Small tables with named rows and columns. After each table, cells are looked up by row and column.

Table Rudit
,Rugudo,Bes,Sov,Fologoz,Bator,Gezi,Mot,Zubober,Budek
Mekomot,0.53,0.26,0.05,0.04,0.10,0.24,0.03,0.40,0.17
Namo,0.01,0.20,0.36,0.25,0.44,0.48,0.19,0.22,0.47
Sud,0.28,0.30,0.33,0.29,0.31,0.29,0.28,0.31,0.32
Fetuva,0.46,0.80,0.48,0.72,0.46,-0.21,0.78,0.74,-0.52
Nekinog,0.16,0.17,0.64,0.21,0.60,0.59,0.52,0.48,0.41
Dorom,0.26,0.28,0.36,0.30,0.35,0.38,0.28,0.29,0.39
Kivis,-0.06,0.11,0.53,0.57,0.05,0.06,0.10,0.25,0.63
Vom,0.45,0.68,0.62,0.56,0.58,-0.26,0.69,0.98,-0.34
Lalila,0.78,0.24,-0.12,-0.10,0.00,0.25,-0.05,0.40,0.21
Dobirov,0.15,0.10,0.42,0.34,0.11,0.28,0.22,0.22,0.51
Vasunub,0.47,0.53,0.52,0.45,0.40,-0.16,0.56,0.89,-0.13
Bako,0.02,0.01,0.60,0.46,0.03,0.20,0.14,0.29,0.65

What is the Rugudo of Vasunub in Rudit? 0.47
What is the Mot of Sud in Rudit? 0.28
What is the Fologoz of Mekomot in Rudit? 0.04
What is the Mot of Fetuva in Rudit? 0.78
What is the Bes of Vasunub in Rudit? 0.53
What is the Rugudo of Nekinog in Rudit? 0.16
What is the Rugudo of Fetuva in Rudit? 0.46
What is the Bator of Dorom in Rudit? 0.35
What is the Budek of Bako in Rudit? 0.65
What is the Budek of Sud in Rudit? 0.32
What is the Mot of Vom in Rudit? 0.69
What is the Rugudo of Namo in Rudit? 0.01
Which row has the largest Bator? Nekinog

Rekeza
|  | Bel | Nufun | Nore | Sebopo | Diper | Bodur | Tebolan |
|---|---|---|---|---|---|---|---|
| Lok | 74 | 52 | 57 | 64 | 53 | 51 | 67 |
| Rar | 22 | 43 | 72 | 53 | 30 | 46 | 43 |
| Gir | 48 | 52 | 30 | 35 | 60 | 60 | 51 |
| Sudaf | 71 | 50 | 53 | 52 | 55 | 59 | 61 |
| Ruboteg | 51 | 37 | 60 | 33 | 43 | 51 | 58 |
| Sil | 57 | 55 | 33 | 63 | 63 | 51 | 52 |
| Feduna | 47 | 62 | 54 | 59 | 74 | 57 | 49 |
| Tad | 69 | 56 | 67 | 62 | 61 | 62 | 67 |
| Falana | 56 | 56 | 40 | 58 | 61 | 49 | 42 |
| Feralur | 54 | 84 | 56 | 72 | 55 | 71 | 61 |
| Piponu | 83 | 55 | 66 | 64 | 60 | 69 | 72 |
| Nek | 34 | 53 | 70 | 48 | 46 | 60 | 61 |
| Fede | 28 | 87 | 54 | 66 | 40 | 44 | 56 |

Sebopo of Ruboteg: 33
Bel of Nek: 34
Tebolan of Tad: 67
Diper of Gir: 60
Bel of Rar: 22
Sebopo of Sil: 63
Bel of Feduna: 47
Sebopo of Gir: 35
Tebolan of Gir: 51
Tebolan of Falana: 42
Bodur of Lok: 51
Sebopo of Feralur: 72
Tebolan of Lok: 67
Sebopo of Feduna: 59

Table Keb
|  | Rab | Pevuvag | Torerif | Dag | Nozodi |
|---|---|---|---|---|---|
| Fis | 157 | 199 | 194 | 192 | 179 |
| Pazipet | 153 | 155 | 152 | 154 | 153 |
| Zive | 125 | 128 | 109 | 131 | 119 |
| Bufeno | 130 | 111 | 136 | 135 | 124 |
| Git | 150 | 152 | 147 | 149 | 148 |
| Zefesub | 133 | 185 | 151 | 203 | 174 |
| Veki | 139 | 168 | 152 | 212 | 167 |
| Tesata | 237 | 207 | 196 | 133 | 182 |
| Luz | 139 | 176 | 138 | 184 | 175 |
| Bife | 149 | 176 | 145 | 220 | 175 |
| Vev | 129 | 185 | 142 | 197 | 179 |
| Duz | 133 | 168 | 149 | 214 | 159 |
| Bodo | 64 | 112 | 169 | 211 | 140 |

Nozodi of Bufeno is 124
Nozodi of Git is 148
Pevuvag of Pazipet is 155
Nozodi of Bife is 175
Dag of Zefesub is 203
Pevuvag of Bodo is 112
Rab of Vev is 129
Dag of Git is 149
Pevuvag of Fis is 199
Nozodi of Zefesub is 174
Dag of Bufeno is 135
Dag of Veki is 212
Torerif of Zefesub is 151
Pevuvag of Zive is 128
Pevuvag of Bufeno is 111

Zik:
	Ped	Lavo	Dila	Ran	Kogaz	Lir	Dula	Nodov	Gaguda
Zimobiv	60.148	42.252	57.793	60.684	82.467	51.477	69.662	75.701	72.266
Rusevu	68.335	53.727	48.772	52.964	61.918	74.310	67.367	64.544	47.707
Fav	52.749	64.827	39.644	49.972	50.683	86.436	59.488	66.602	66.786
Begove	62.612	63.194	49.042	55.959	60.121	79.347	75.237	78.681	37.256
Livu	51.725	28.928	50.091	74.690	54.003	37.130	56.249	65.751	71.181
Nutuzi	57.030	31.328	81.335	54.780	54.265	85.593	61.919	62.378	38.174
Gor	60.199	62.171	45.208	75.263	48.343	35.846	36.095	61.066	60.772
Kal	52.044	89.778	65.756	78.537	74.787	82.415	57.730	60.032	49.327
Manaf	48.431	46.249	46.916	46.449	56.558	9.841	76.753	63.422	61.815

Ped of Rusevu: 68.335
Lavo of Zimobiv: 42.252
Nodov of Rusevu: 64.544
Ran of Zimobiv: 60.684
Nodov of Gor: 61.066
Dula of Fav: 59.488
Ran of Fav: 49.972
Dila of Zimobiv: 57.793
Kogaz of Fav: 50.683
Nodov of Begove: 78.681
Lavo of Fav: 64.827
Gaguda of Zimobiv: 72.266

Goletar =
         Sotopop  Geg
Gidot        567  596
Rotu         581  846
Negesip      662  660
Sev          209  356

Geg of Negesip is 660
Sotopop of Gidot is 567
Sotopop of Negesip is 662
Geg of Rotu is 846
Sotopop of Rotu is 581
Geg of Gidot is 596
Sotopop of Sev is 209
Geg of Sev is 356
Row with the largest Sotopop: Negesip

Ratil =
,Raf,Miromu,Dar,Rilenev,Suk
Mobemun,439,503,252,593,712
Moler,439,712,486,616,653
Gebave,472,804,610,601,609
Lizum,293,438,635,736,531
Rozova,350,555,560,696,595
Ter,341,425,425,672,614
Fiv,423,412,351,601,624
Rul,317,464,437,712,639
Sus,406,542,227,616,741
Zovozol,333,804,610,744,678
Viviza,520,464,301,497,619
Mebevez,618,712,412,441,609

Dar of Zovozol is 610
Raf of Viviza is 520
Raf of Moler is 439
Miromu of Mobemun is 503
Suk of Fiv is 624
Suk of Rul is 639
Rilenev of Fiv is 601
Which row has the largest Dar? Lizum

Table Vipa
        Doged  Zon  Periten  Niki  Rudav  Tefin  Bigiman  Komas  Busez  Kagef
Zupimu     83   65      192   135    145     36      193    180    104    104
Kubok     134  146      117   169    173    138      141    132    130    130
Zan       139  145      147   147    148    147      145    153    144    144
Giv       194  219       74   118     86     44      195    138    122    122

Kubok, Niki: 169
Zan, Zon: 145
Kubok, Busez: 130
Giv, Periten: 74
Zupimu, Bigiman: 193
Kubok, Zon: 146
Giv, Bigiman: 195
Kubok, Komas: 132
Zan, Busez: 144
Zan, Komas: 153
Zupimu, Kagef: 104
Giv, Doged: 194
Giv, Busez: 122
Zan, Doged: 139
Zupimu, Zon: 65

Bolek =
columns: Vize, Ped, Pevegi, Zilez, Medi
Feke: [-379, -882, -951, 224, -614]
Leduse: [-542, -503, 752, -539, 508]
Sape: [-831, -492, -541, -248, -404]
Lod: [-268, 373, 92, -44, -104]
Zon: [-319, -315, -506, 320, -60]
Kabuk: [64, -187, -361, 34, -402]
Nuse: [-289, -75, -362, 92, -326]

Pevegi of Leduse is 752
Zilez of Feke is 224
Zilez of Nuse is 92
Vize of Nuse is -289
Ped of Lod is 373
Pevegi of Feke is -951
Pevegi of Zon is -506
Vize of Lod is -268
Ped of Leduse is -503
Zilez of Lod is -44
Ped of Sape is -492
Medi of Leduse is 508
Pevegi of Lod is 92
Row with the largest Pevegi: Leduse

Geg:
         Kuguki    Dur  Muga  Lafik  Susu  Sarep  Tovuper  Geloga    Bez    Nin
Doza       3046   2938  2130   1321  2078    407     2578    3104  -1447   -215
Gal        3434   2345  2110  -1210   446   2906      336    -878   3990   1481
Dol       -4941  -2699  -458   2957  1097   2480      851    1166   2354   5057
Tilas       577   4434   615   3790   779   -567    -2987   -1060   2939   3231
Famebi     4302  -6900  2658  -8297   -23   8499     8202    1046   4691  -2143
Mek        4503  -2992  2336  -4622   727   4859     5900    1631   2507  -2182
Senasim    2882  -1216  2723  -1970  1707   3367     4474    2899    404   -383
Ves       -1139  -2279  1020    345  1325   3185     3114    2138   1221   2186
Leno      -4968    -25  -706   5425  1341    179    -1688     632   2030   5564

Lafik of Senasim is -1970
Muga of Gal is 2110
Nin of Gal is 1481
Bez of Leno is 2030
Geloga of Senasim is 2899
Dur of Tilas is 4434
Lafik of Gal is -1210
Geloga of Gal is -878
Susu of Ves is 1325
Susu of Gal is 446
Geloga of Ves is 2138
Kuguki of Senasim is 2882
Dur of Ves is -2279
Tovuper of Leno is -1688
Kuguki of Tilas is 577
Kuguki of Mek is 4503
Susu of Senasim is 1707
Dur of Famebi is -6900
Sarep of Doza is 407
Geloga of Mek is 1631
Row with the largest Dur: Tilas

